Below are the code and all the weights of a small trained network. Each question names an input and a target symbol and asks about switching units off, where a switched-off unit gives its printed mean instead of its output.

import numpy as np


def w(rows, s, z=0):
    codes = np.array(rows[::2]) - 128.0
    scale = np.full(codes.shape[1], s)
    scale[-1] = z or s
    return codes * scale


def f(y):
    return y / 2 * (1 + np.tanh(0.7978845608 * (y + 0.044715 * y**3)))


def softmax(a):
    e = np.exp(a - a.max(-1, keepdims=True))
    return e / e.sum(-1, keepdims=True)


def log_softmax(a):
    a = a - a.max(-1, keepdims=True)
    return a - np.log(np.exp(a).sum(-1, keepdims=True))


def net(x, mask):
    ids = ['αβδεζηθλμξπστφψω'.index(c) for c in x.split()]
    T = len(ids)
    res = E[ids] + P[:T]
    u = 0
    for l in range(2):
        r = res
        for j in range(2):
            rows = slice(4 * j, 4 * j + 4)
            q, k, v = (r @ M[l][rows].T for M in (Q, K, V))
            z = softmax(np.where(np.tri(T) > 0, q @ k.T / 4**0.5, -1e9)) @ v
            o = O[l][rows]
            res = res + np.where(mask[u + j], z, o[:, -1]) @ o[:, :-1]
        u += 2
        y = f(res @ A[l][:, :-1].T + A[l][:, -1])
        res = res + np.where(mask[u : u + 4], y, B[l][:, -1]) @ B[l][:, :-1]
        u += 4
    return log_softmax(res[-1] @ U[:, :-1].T + U[:, -1])


Q, K, V, O, A, B = {}, {}, {}, {}, {}, {}
E = w([
[79,162,94,130,130,171],'α',
[70,114,90,110,84,108],'β',
[55,148,133,103,63,168],'δ',
[114,141,128,149,180,146],'ε',
[105,130,176,156,66,131],'ζ',
[151,203,129,103,160,57],'η',
[133,105,164,81,172,195],'θ',
[93,97,56,119,128,99],'λ',
[91,150,97,202,92,140],'μ',
[148,190,131,228,124,164],'ξ',
[125,122,203,204,135,106],'π',
[143,49,147,133,82,74],'σ',
[87,143,140,161,154,203],'τ',
[93,101,82,194,130,54],'φ',
[116,62,126,107,173,117],'ψ',
[4,131,161,140,121,86],'ω',
],0.014)
P = w([
[129,158,75,201,159,40],'0',
[16,107,168,169,153,174],'1',
[2,109,166,156,158,171],'2',
[3,105,165,154,156,172],'3',
[14,113,174,155,145,172],'4',
[13,116,170,161,151,162],'5',
[1,125,176,150,156,164],'6',
[11,134,178,159,154,150],'7',
[7,141,175,155,160,140],'8',
[16,145,179,168,159,119],'9',
[17,148,181,166,150,109],'10',
[33,166,176,158,142,118],'11',
],0.0053)
Q[0] = w([
[67,144,138,172,170,116],'0.h1',
[99,167,131,131,151,63],'0.h1',
[193,115,127,116,81,137],'0.h1',
[178,121,100,82,129,146],'0.h1',
[185,152,97,96,130,109],'0.h2',
[204,85,124,115,79,160],'0.h2',
[22,151,184,158,130,128],'0.h2',
[11,211,148,183,165,80],'0.h2',
],0.012)
K[0] = w([
[149,255,124,79,107,73],'0.h1',
[102,175,157,74,165,110],'0.h1',
[80,74,141,160,99,223],'0.h1',
[166,80,128,132,125,179],'0.h1',
[77,105,143,83,162,216],'0.h2',
[84,19,137,185,122,215],'0.h2',
[136,218,108,142,114,40],'0.h2',
[190,200,121,70,171,40],'0.h2',
],0.0095)
V[0] = w([
[167,149,202,184,115,127],'0.h1',
[149,113,189,141,136,89],'0.h1',
[65,123,110,228,107,200],'0.h1',
[69,74,185,109,68,135],'0.h1',
[79,176,102,254,97,65],'0.h2',
[65,90,170,165,111,69],'0.h2',
[93,56,155,96,169,117],'0.h2',
[138,111,125,174,229,125],'0.h2',
],0.0099)
O[0] = w([
[183,163,157,176,186,151,117],'0.h1',
[194,215,79,95,132,171,123],'0.h1',
[126,29,156,116,202,143,189],'0.h1',
[153,89,94,145,111,178,145],'0.h1',
[113,117,72,118,197,123,254],'0.h2',
[195,101,24,135,146,170,191],'0.h2',
[192,103,110,92,65,144,124],'0.h2',
[183,107,181,2,160,84,156],'0.h2',
],0.0098)
A[0] = w([
[79,66,139,142,121,38,198],'0.n1',
[50,175,88,66,214,108,214],'0.n2',
[168,2,122,178,140,181,252],'0.n3',
[79,77,165,68,101,148,213],'0.n4',
],0.0077,0.002)
B[0] = w([
[88,98,177,94,133,115,173],'0.n1',
[154,59,133,194,139,132,250],'0.n2',
[163,155,111,140,119,254,247],'0.n3',
[202,168,157,149,169,217,159],'0.n4',
],0.0096,0.012)
Q[1] = w([
[48,42,179,180,166,187],'1.h1',
[158,111,162,151,222,145],'1.h1',
[147,20,171,146,143,162],'1.h1',
[115,201,162,58,57,166],'1.h1',
[73,2,123,160,185,157],'1.h2',
[128,146,162,133,103,60],'1.h2',
[170,112,60,178,142,132],'1.h2',
[153,97,89,143,145,93],'1.h2',
],0.0098)
K[1] = w([
[60,172,165,211,3,58],'1.h1',
[120,194,118,150,148,18],'1.h1',
[82,198,163,117,46,10],'1.h1',
[158,126,66,16,69,215],'1.h1',
[17,226,165,104,111,29],'1.h2',
[145,108,164,110,96,187],'1.h2',
[165,134,176,55,135,62],'1.h2',
[142,126,154,60,104,88],'1.h2',
],0.0062)
V[1] = w([
[214,168,250,126,184,160],'1.h1',
[21,73,201,98,118,166],'1.h1',
[63,99,86,232,178,175],'1.h1',
[62,47,113,72,120,18],'1.h1',
[47,190,199,155,69,213],'1.h2',
[254,161,69,105,109,190],'1.h2',
[78,194,81,172,73,205],'1.h2',
[61,119,149,176,109,182],'1.h2',
],0.0083)
O[1] = w([
[45,166,233,113,243,254,100],'1.h1',
[194,221,208,219,91,145,125],'1.h1',
[185,87,141,172,178,60,254],'1.h1',
[133,213,158,61,64,12,140],'1.h1',
[92,169,89,215,127,186,50],'1.h2',
[112,69,96,64,111,211,114],'1.h2',
[120,106,4,189,88,183,98],'1.h2',
[191,153,82,242,137,162,147],'1.h2',
],0.0091,0.017)
A[1] = w([
[81,107,105,2,148,117,254],'1.n1',
[86,122,115,40,120,198,99],'1.n2',
[213,166,144,87,171,101,94],'1.n3',
[111,107,36,147,132,185,209],'1.n4',
],0.0077,0.0047)
B[1] = w([
[146,153,221,151,67,204,220],'1.n1',
[102,83,93,205,5,147,181],'1.n2',
[33,128,168,112,87,81,228],'1.n3',
[43,253,75,58,148,55,250],'1.n4',
],0.0067,0.02)
U = w([
[48,156,69,118,206,124,58],'α',
[60,100,68,141,33,108,91],'β',
[229,102,42,46,181,121,107],'δ',
[248,62,62,206,2,109,119],'ε',
[151,176,72,233,111,161,152],'ζ',
[53,236,169,20,167,126,145],'η',
[98,53,127,135,142,170,117],'θ',
[68,79,149,130,218,109,3],'λ',
[178,22,113,214,145,125,128],'μ',
[188,170,141,153,223,196,161],'ξ',
[51,248,160,174,126,193,176],'π',
[192,111,151,153,26,175,198],'σ',
[58,157,128,131,160,107,185],'τ',
[118,214,87,65,44,39,127],'φ',
[177,50,137,72,117,98,121],'ψ',
[194,226,210,253,85,127,113],'ω',
],0.004,0.0065)

Each question gives the input, a string of symbols that net reads in full, and the target symbol t.
The units are the heads (4 rows each of Q, K, V and O) and the neurons (one row each of A and B). Each row of codes is followed by its name. A weight is (code - 128) times the scale printed after its matrix; where a second scale follows, it is the last column's (O, A, B and U).
mask holds one flag per unit, layer by layer, with each layer's heads first. A switched-off unit (its flag False) gives its mean, the last column of its rows in O or B, instead of its output. The means were averaged over made-up inputs and are rounded, as every weight is.
A unit's drop is (log p(t) with every unit on - log p(t) with that unit switched off) / (log p(t) with every unit on - log p(t) with every unit switched off).
The circuit of an input: a set's keep is (log p(t) with only the set's units on - log p(t) with every unit switched off) / (log p(t) with every unit on - log p(t) with every unit switched off). Starting from all 12 units, units are removed one at a time, each time the one whose removal leaves the highest keep (on an exact tie, the one counted first), for as long as the keep stays at least 0.8.
circuit, biggest first: the units of the circuit, biggest drop first
most important unit: the unit with the biggest drop
k most important neurons: the k neurons with the biggest drops, biggest first
top k neurons in layer l: the k neurons of layer l with the biggest drops, biggest first
which heads matter: for each layer, one digit per head in row order, 1 if its drop is at least 0.15 and else 0, layers parted by /
input μ σ α, target μ: most important unit : 0.h2
input η α β φ α, target φ: circuit, biggest first : [0.n3 0.h1]
input β α ζ, target ε: which heads matter : 11 / 10
input ε ζ α ψ η π ω β φ, target ω: which heads matter : 01 / 11
input α α ω α η β β η α ω α, target ω: circuit, biggest first : [0.h2 1.h1]
input α η η ω, target ω: which heads matter : 11 / 11
input ζ ω φ η λ α α α μ α σ ω, target ω: circuit, biggest first : [0.n3 1.h1 1.h2]
input δ δ ω μ φ λ δ ε, target ζ: circuit, biggest first : [1.h2 0.h2]
input λ δ β α α ψ ξ, target φ: circuit, biggest first : [0.h1 1.h1 0.n3 1.h2]
input σ ε θ, target β: which heads matter : 11 / 11
input ζ λ α θ, target α: which heads matter : 11 / 11
input τ α ψ α β θ, target ξ: circuit, biggest first : [0.n4 1.h1 0.h1 0.n3]
input β ε τ α ψ ω β α π α, target ε: which heads matter : 11 / 10
input β δ φ φ ξ ω α ψ μ, target ε: most important unit : 1.h1
input α α β η α ζ μ λ η, target ω: which heads matter : 11 / 11
input α ψ β α α σ ξ φ θ β ψ, target ω: circuit, biggest first : [0.h1 1.h1 1.h2 0.n1]
input ω σ β δ, target δ: which heads matter : 01 / 10
input β τ ξ η ζ φ, target φ: top 3 neurons in layer 0 : [0.n3 0.n4 0.n1]
input τ φ δ ω ω μ β, target ξ: which heads matter : 11 / 10
input ω ζ ψ φ ζ ω τ μ, target δ: most important unit : 0.h2
input δ ξ δ β α, target ζ: which heads matter : 01 / 11
input ψ φ α ω θ α ω ξ μ α ψ, target σ: top 2 neurons in layer 1 : [1.n1 1.n2]
input θ β ξ τ φ ψ α σ π ψ, target π: which heads matter : 11 / 10
input α σ ζ δ φ, target ω: which heads matter : 11 / 11
input θ ε α, target π: 2 most important neurons : [0.n2 0.n4]
input ε β δ, target η: which heads matter : 11 / 11
input ξ β φ ω τ τ, target λ: most important unit : 0.h2
input ψ β π ε τ δ ξ φ β μ φ τ, target σ: 2 most important neurons : [0.n3 1.n2]
input ε μ μ π α τ η ζ σ ω σ β, target ω: 2 most important neurons : [0.n3 1.n4]
input τ α δ ψ ω φ α ε ε ω μ, target ξ: 2 most important neurons : [0.n4 0.n3]
